Each row has a name. After each piece below comes the name of the row it's from, unless a question asks for something else. Each question is about the rows just above it.

-1.26, -4.43, -2.52, 2.47, -3.45, -1.63, -1.86, 2.25, 0.77, 0.27, 3.45, 1.76, -5.35, -0.59, 4.53, 3.45, 0.77, -6.42, -5.97, -5.72 = Bafo
1.00, -0.88, 5.17, 7.00, 1.62, 0.41, 0.51, -3.31, -0.54, 2.63, 0.87, -3.86, 3.74, -0.58, 2.46, 1.22, -7.06, -2.54, -2.97, 8.61 = kibas
-0.58, -2.97, -3.31, -2.54, 0.52, 2.46, -0.54, 1.22, 0.87, 1.00, 2.63, 3.73, -0.88, 1.62, 0.41, 5.17, 7.00, 8.61, -7.06, -3.86 = guvi
-2.54, 3.73, 8.61, -7.06, -2.97, -0.54, -3.86, -7.06, -0.88, 2.46, 1.62, 1.00, 7.00, -0.58, 0.51, 0.87, 2.46, 1.22, 2.46, 2.63 = Fati
Count of 0.77 in Bafo:
2
Put -7.06, -7.06, -3.86, -2.97, -2.54, -0.88, -0.58, -0.54, 0.51, 0.87, 1.00, 1.22, 1.62, 2.46, 2.46, 2.46, 2.63, 3.73, 7.00, 8.61 back in order: which row is it?
Fati
Which row holds these entries in another order? -0.88, 2.46, 2.46, 7.00, -7.06, 0.51, 1.22, -3.86, -2.54, -7.06, -0.58, 8.61, 3.73, 0.87, 1.62, 2.46, 1.00, -2.97, 2.63, -0.54
Fati
Count of 2.46 in Fati:
3
-3.86, -7.06, 8.61, 7.00, 5.17, 0.41, 1.62, -0.88, 3.73, 2.63, 1.00, 0.87, 1.22, -0.54, 2.46, 0.52, -2.54, -3.31, -2.97, -0.58 is which row reordered?
guvi

-6.16, 1.37, 6.75, 3.10, -6.12, -7.57, 1.77, -2.29, -6.92, 3.04, -3.32, 2.69, -1.04, 1.34, 0.09, 4.92, 6.77, -0.88, 1.89, -2.19, -0.80, -6.61, -7.22, 1.96, -4.24, 3.94, -4.44 -> bol
7.25, -1.81, 4.95, -6.18, -1.47, -3.00, -0.62, 2.16, -1.69, -5.51, -7.34, -3.02, -7.11, 1.65, 0.77, 0.98, 3.34, 3.15, -3.01, 7.14, 0.14, 2.78, -4.74, 5.50, 0.43, 3.19, -2.85 -> mamip
-7.44, 6.64, 5.42, -3.39, -2.33, 3.17, 3.87, -4.40, -1.98, -7.81, 6.70, -0.08, 5.33, 4.35, -6.57, -4.60, 6.70, -5.44, 4.02, 2.46, 6.37, -2.86, -6.91, -1.86, 1.30, -1.93, -2.92 -> Papip
-3.56, -0.03, -1.63, 3.07, 2.44, 1.13, 4.15, 7.19, 0.50, 5.08, 2.55, 2.65, 3.23, -0.53, -4.91, -5.05, 7.69, 1.74, 0.41, 0.43, 6.18, 0.26, 3.23, 5.86, 6.06, -1.00, 3.56 -> Tuda
-6.91, 6.70, -0.08, 6.64, 3.87, -4.60, -6.57, 3.17, 6.36, 4.02, 5.42, 6.70, -3.39, 2.46, -1.98, -7.44, -2.33, -4.40, 4.35, -2.92, -5.44, -1.86, 5.33, -2.86, -7.81, -1.93, 1.30 -> Vor
Count of 6.70 in Papip:
2
Times 3.23 occurs in Tuda:
2
1.30, -4.40, -2.86, -4.60, -5.44, -0.08, 4.35, -7.81, 4.02, -1.93, -7.44, 5.33, -2.92, -6.91, 5.42, 6.70, 3.87, 6.70, 6.36, -6.57, 2.46, -3.39, 3.17, -1.98, -1.86, 6.64, -2.33 is which row reordered?
Vor

